Each row is followed by its group and then its class within the group.
[ -4  11 -18  22 -10  -8  -2 -11 -12  -5   0  20  -2   5 -37   8  18  -1
  33  17  17 -61 -19 -30  98  -5  21 -18  21 -13  16 -52  48 -36  32   1
  -3  21 -57  -7  -5  17 -45   7   4  -5  20  58  -7   9  14  23  14  -8
 -25   3 -71 -13 -40 -32 -33  -5  -9 -26 -27   5  69] : ZB:Jn
[  6 -18  20  15 -21   0   3  -8   1  12   5 -67   7  26   7 -18  33   5
  -4  17  25 -21 -19 -46 -30 -30  -1 -17   1  27 -17   8 -15 -13  25 -25
  -2 -38  23  21 -10  -2  15 -12  10  -1 -13 109  -1  -9 -27 -12  -6   7
 -11  -9 109  72  -2  24 -21  22 -29  36   6 -21 -16] : Rm:LM
[-12   1   7 -37 -30  -4  -8  -7 -11  -3   5  -9  21   1  -5 -17  -9  13
  10  20  -7 -64  14   1 -21 -23   0  -8   2  28  47 -33  37  43  -2 -19
  36  60 -75  20  -8  18 -11 -14   9  57 -11 -35 -23 -28  22  -6  -1  25
  16 -13   0 -31 -22 -24 -22   3   7 -30 -11 -12  82] : ZL:QB
[ -1 -11  11 -12 -24  -6   6  -1   2  14  19  26   4 -22 -19  -1  10  19
  11  17 -10 -21  16   3   2  -5  14   6   6  18  33 -18   0   5  38  13
  19  28 -23   2 -19  -3 -32   8  -3  19  11 -33 -15 -19  -1  15  -7  15
 -30  -9 -36  29   0 -33  -2   0   5 -17  68  -5  39] : ZB:TL
[ 21 -12   4  18 -26   5 -19 -11   7   1   0 -20   1   5 -52 -18 -11  10
   0  48  21  49 -32  -5 -15   7 -11  -3 -18  45   8  17  -9  28  31 -28
  13 -10   8  19   8   5   7  10  10   3  -9  50  19 -18   9 -21   3  -4
  34 -11 109  86   0  20   3  17 -27   3  39  -8 -54] : Rm:LM
[  2 -17  10 -18  -2  -1   1  19   8   0  -9 -11  16  23 -19  37 -16  11
   2  -2  10 -23   7 -14 -20 -19  -1 -28  -7  42  25  11 -22   7  30 -52
  29 -36  13  14  -7  -9  -6  -8  -8  -1  -9  93   0 -26  -1 -14  -6 -13
  15 -10 109  55  -1  21  -2   6 -24  18  24  -7 -21] : Rm:LM
[  -3   15  -10  -43  -44   -9   -3   -7    9  -32    9   26   11    6
  -11  -12   -9    9    9    4   15 -107    9   11   -5   -1    1  -19
   10   26   47   -2   23   23   31   19   54   20  -51    1    0    9
  -42   -6   -1   30   64   36   -5  -34   19  -14   -2   13    7   10
    1  -30  -20  -24  -28   34   -7  -30   21   -9   46] : ZL:QB
[  3 -26  22  17 -42  -3 -11   3  16   4   5 -41  21  23 -24   2 -14   9
   6  10   9 -56 -26  -8  -1 -14   7 -25  -5  -3  51  70 -51  18  14 -55
 -11  16  38  33   4  -3   9  12  20 -12 -27  53  -1 -27  -3   6  -4 -14
   0 -19  69  51 -15  37 -14   4 -33  52 -46 -36  81] : Rm:LP
[ -6 -26  22  36 -43   9 -20  -1  16  12   2  22  20  21 -27 -21  -3   7
   9 -10  34 -70 -45 -52   6 -15   6 -26 -15  27  28  15   5   2  36 -53
 -10  22   1  25  10  -5 -18  16  12 -25 -35 109  -4 -16 -15  37 -34  -7
  13   4 109  79 -23  21 -12  20 -39   2  11 -12  58] : Rm:LM
[ 10 -34   9   6 -48   7   8  13  25  -2  -7 -49  15  24  15 -11   3   9
 -10  -5  30 -21  -9   0 -35 -12   3  -2  -1 -12  23  63 -22   1  14 -27
  15  -9  18  38   9 -16  15   0  -1   4 -25 106  -1  12 -20   1   1   5
 -17  -3  93  53  10  53  20  10 -26  31 -38 -39  47] : Rm:LP
[-13  28   7  -8 -48  17  -3  -3 -25  17  13   2   0  -7 -22  -6  23   6
  17  33  12 -13   3  -7  -6 -25   4  -2   8   0  13 -24  40  20  37  14
  17  -5 -51  17  -6  -3  -4  -5  -2  46  -6  40 -14 -11  -6 -39 -14  -1
   3  -3  55 -37   5   6 -20 -19   5 -26  -7   8  54] : ZL:QB
[-13  26 -12 -20 -17 -27   0   0 -17  10   4  60   2  -2   0 -14  -6  -1
  10  10  23  15   7 -20   7 -41   0 -29   1  21   1 -30  59   0  -8  42
  40  17 -67  14   3   1 -26  -9   3  43  20  49   6 -12  21 -23  -5   0
  10  13   2 -60 -18  -3 -36  -2   9 -36  20  23  -3] : ZL:QB
[ -5  11 -18 -26 -56   3  -6  -8 -14  45   2  45  -1   9  13 -37   4  -1
   9  -7  16  26  15  -4  -5 -16   7   2 -23  19  -3 -29  65 -19   6  14
  57  27 -81  17  17   6 -12   1  -5  65  -2  38  -2   2  22 -59  -8   7
  -2   4  36 -65 -19  -8 -35   0  12 -43  20  -3  -2] : ZL:QB
[  7   9  -2   3  24  -9 -13 -11   0   5  12  12  30  14 -20  11  -3   4
  21  12   5 -88  -5 -36   8   6  11 -14  -5   8  20  23  47   0  39   2
  11  64 -80 -32 -26   1 -29 -10  10   1  16  -2 -34 -30  30  18  -8   9
   6  28 -50  19 -22 -51 -25   9   0  -1 -21  -3  74] : ZB:BB
[-11  15   5 -18 -68 -31  -4  21   1  -2   7   0 -10  -2 -34 -37 -25  -3
   6  33   1  -1  37  21  -2  13   3  -4   2  20  46  15  18  23  11   2
  12  29 -32   9  16  -9 -11  -9   7  26   0   6 -19 -33  16  -6  -1 -41
  21  -5  35 -31 -21 -22 -25  -7 -11  -2  12 -11  40] : ZL:Fr
[-28  10   6 -32 -62   8  -7 -17  13   7   2  40  -2  10 -23  34   7 -15
  18  -2  20  33   0  18  -1 -27 -11 -25   0  32  12 -35   7 -14 -28  -2
  32  -1 -21  -4  12   0  -7 -14   2  26   1  44   7 -53   2  -8  -3 -13
   3 -21  -4 -59  -7   2 -37 -37 -10  -7  12  30  27] : ZL:TT
[ -9  15   8   4 -18   5  -5   4 -14  11   8 -14  -5  12 -32 -22  19 -22
  11  21  20 -52   4 -33  -1  68  -8   1  -5  -9  15 -55  58 -11  50   8
  23  34 -48  -8   2  13  -9  -8 -11  13  11  13 -24   1 -49  14  -8  -7
 -13  -9 -25   2 -30 -51 -13  12 -20 -12  -3  -2  99] : ZB:Jn
[  7 -22   3  20 -57  18   9   8   9  -3  11 -21   7  25  -6  11  13  13
 -16  -6  41 -51  -5 -29 -20 -17   2  -3   1  -6  22  39 -26 -16  32   5
  21 -11  31  14 -19 -15   3  18   4  24 -25 109  25   0 -39   4   7  21
 -17  13  63  28   1  35 -10   3 -23  30   3 -28  61] : Rm:LP
[ 12  20   3   1 -47   2  12 -28 -21  21  -8  50 -12  24  15 -57  25  15
   5  13  20 -12  -9 -16   5 -15  -3   4  10  15 -19 -24  51 -43  12  31
  46  16 -80   7   4   9 -21 -17  -4  19 -15  76  -6  21  -2 -15   4   3
 -24   5 -55 -73  -4   0 -68   2  11 -33   4  20  25] : ZB:Jn
[-14  12 -11 -27 -63   6   3 -12 -18  -4   0  59 -15   2 -26 -10  12 -19
  16  24  25  21  -2 -12 -18 -24  11 -16  22  29  24 -35  18 -35  21  22
  45   9 -61  22  -3 -30 -26 -10  -8  46  -4  60 -22  -9   7 -15  -7  19
 -14  16 -19 -67 -11 -23 -21 -10  -9 -22  13  16  16] : ZL:QB
[-26   6   1   9  -3  -9   3 -34  -5  -5   7  34  10 -12 -23  -2   8  -4
   6   6   5 -36   6 -20  15   8  -2  -8  21 -11  23 -28  14   0  48  -4
   7  51 -36  -8 -27  18 -19   2  -1   1   5 -12 -33  -6  17  16   0 -31
   8   1 -57 -39 -21 -33 -22   6  -5 -32  -8   6  30] : ZB:BB
[ -7  23   5   3 -78  -6   4  10 -37   4   5  73 -13  42 -56 -33   1   6
   5  11  21 -11  10  -5  -9 -11  -8 -15  25  31  38 -13   9 -21  16   4
  53  24 -52 -14   5  -8 -30   7   8  19 -16  65 -12 -13  18 -11  -5   1
   2  -1   4 -35 -21 -11  -3  14 -20   0  21  18  27] : ZL:Fr
[  6   7  -7 -11  15  -7  15  -9 -16  -9  -5  16   8  -4  -3  -7 -28  14
   7   1   4 -39   0 -13  -3   1   4   3  -9  -2   6 -16   5  -2  -1 -13
  12  33 -18  -8  -5  -5 -25 -16 -16 -45   4 -14  -5  -8  36   5 -18 -16
 -16  14 -97 -22 -24 -11   6   0   9 -15  20  10  40] : ZB:TL
[-22  15  -9 -10 -51   0   5   6 -17   7   3  43  -1  -3 -28 -16  40  -1
  15  17  11 -36  -1  -5  25 -10  12  14  25  22  22 -34  25 -22 -11   6
  27  18 -46  16  11   0 -39 -11  -5  26   6  33 -21 -10   8  -1  -9   2
  12   3 -25 -71 -14 -30 -21  -4  -1 -19   2  12  51] : ZB:Jn
[  3  11  -2 -10 -65  15  -2  21 -19  24  -9  80  -6 -11 -27 -17 -29 -10
  15   7  13   1  27   0   0  18  -6   3  -2  17  50   1   0 -18  33  -4
  55  38 -20 -35  25  -4 -43   0   3 -12  -8  38 -13 -14  11 -14  -6 -11
  12  -2 -41 -82 -29 -17 -29  -9 -12 -20 -10  11  17] : ZL:Fr
[-21   5   4   0 -47  16  19   8 -20   7   3  64  -9   7 -31 -27  17 -18
  17   9  17 -39  10   4   4  -2  -2 -12   0   9  63   4   0 -13  30  -1
  22  42 -63   6 -28 -18 -38  -9  -1  22 -10  51 -17   0   2   2   1  15
   0 -10 -70 -64 -11 -16 -23 -15 -12  -4 -34   1  88] : ZL:Fr
[ 38  14  -5   1 -41  11  -2 -13 -21   4   3  27  14   1 -41 -10  11   2
  13  21   0 -68  -5   6   1  10  24 -15  20 -16  51 -17  13 -14  27   0
  41  53 -68  -1 -10 -25 -22 -13 -14   8  -8  42  -8 -30   8  17 -17 -11
  -1  -4 -72 -47 -16 -22 -18   3   3 -25 -17  -1  87] : ZB:Jn
[  3  22   7   1   6  -9  -3  -6  -1  -5   2  21   2 -11  12 -50   0 -10
  31  -6   4 -26 -23 -34   2   1   8 -12   8 -16   7 -29  76 -77  10  11
   7  37 -53   0   6 -10 -33 -20   3   4   8  20   8   4  19  -4  -5 -24
   6  28 -70  -9 -75 -64 -19  12  15 -22 -11  18  22] : ZB:TL
[ 12  34   5   5 -72  -1  -5  13 -20  13  10  40 -12  -3 -30  -3   0   1
  48   5  28  42   5 -18   6  -2   7 -16  -3  23  32 -29  21 -49   4  22
  31  23 -71 -27  13   0 -27 -16  -5  13 -12  26   7  -7  27 -16 -30 -10
   9  -7 -30 -77 -26 -36 -40 -28  -4 -28  18  33  36] : ZL:TT
[-10  15   0 -29 -92  -4   5   5 -29  58   6  13  -7   2 -59  33   7  -2
  27  36   4  13  10  35  -7  -9  -3  -8  -1  31  79  -8  -8  -3  10   5
  25  18 -28   7  14  -4  15 -15   5  42   7  -5 -16 -25  29   0   6   9
  13 -26 -28 -73  -9  -2 -38 -10 -14 -19  15  30  55] : ZL:Fr
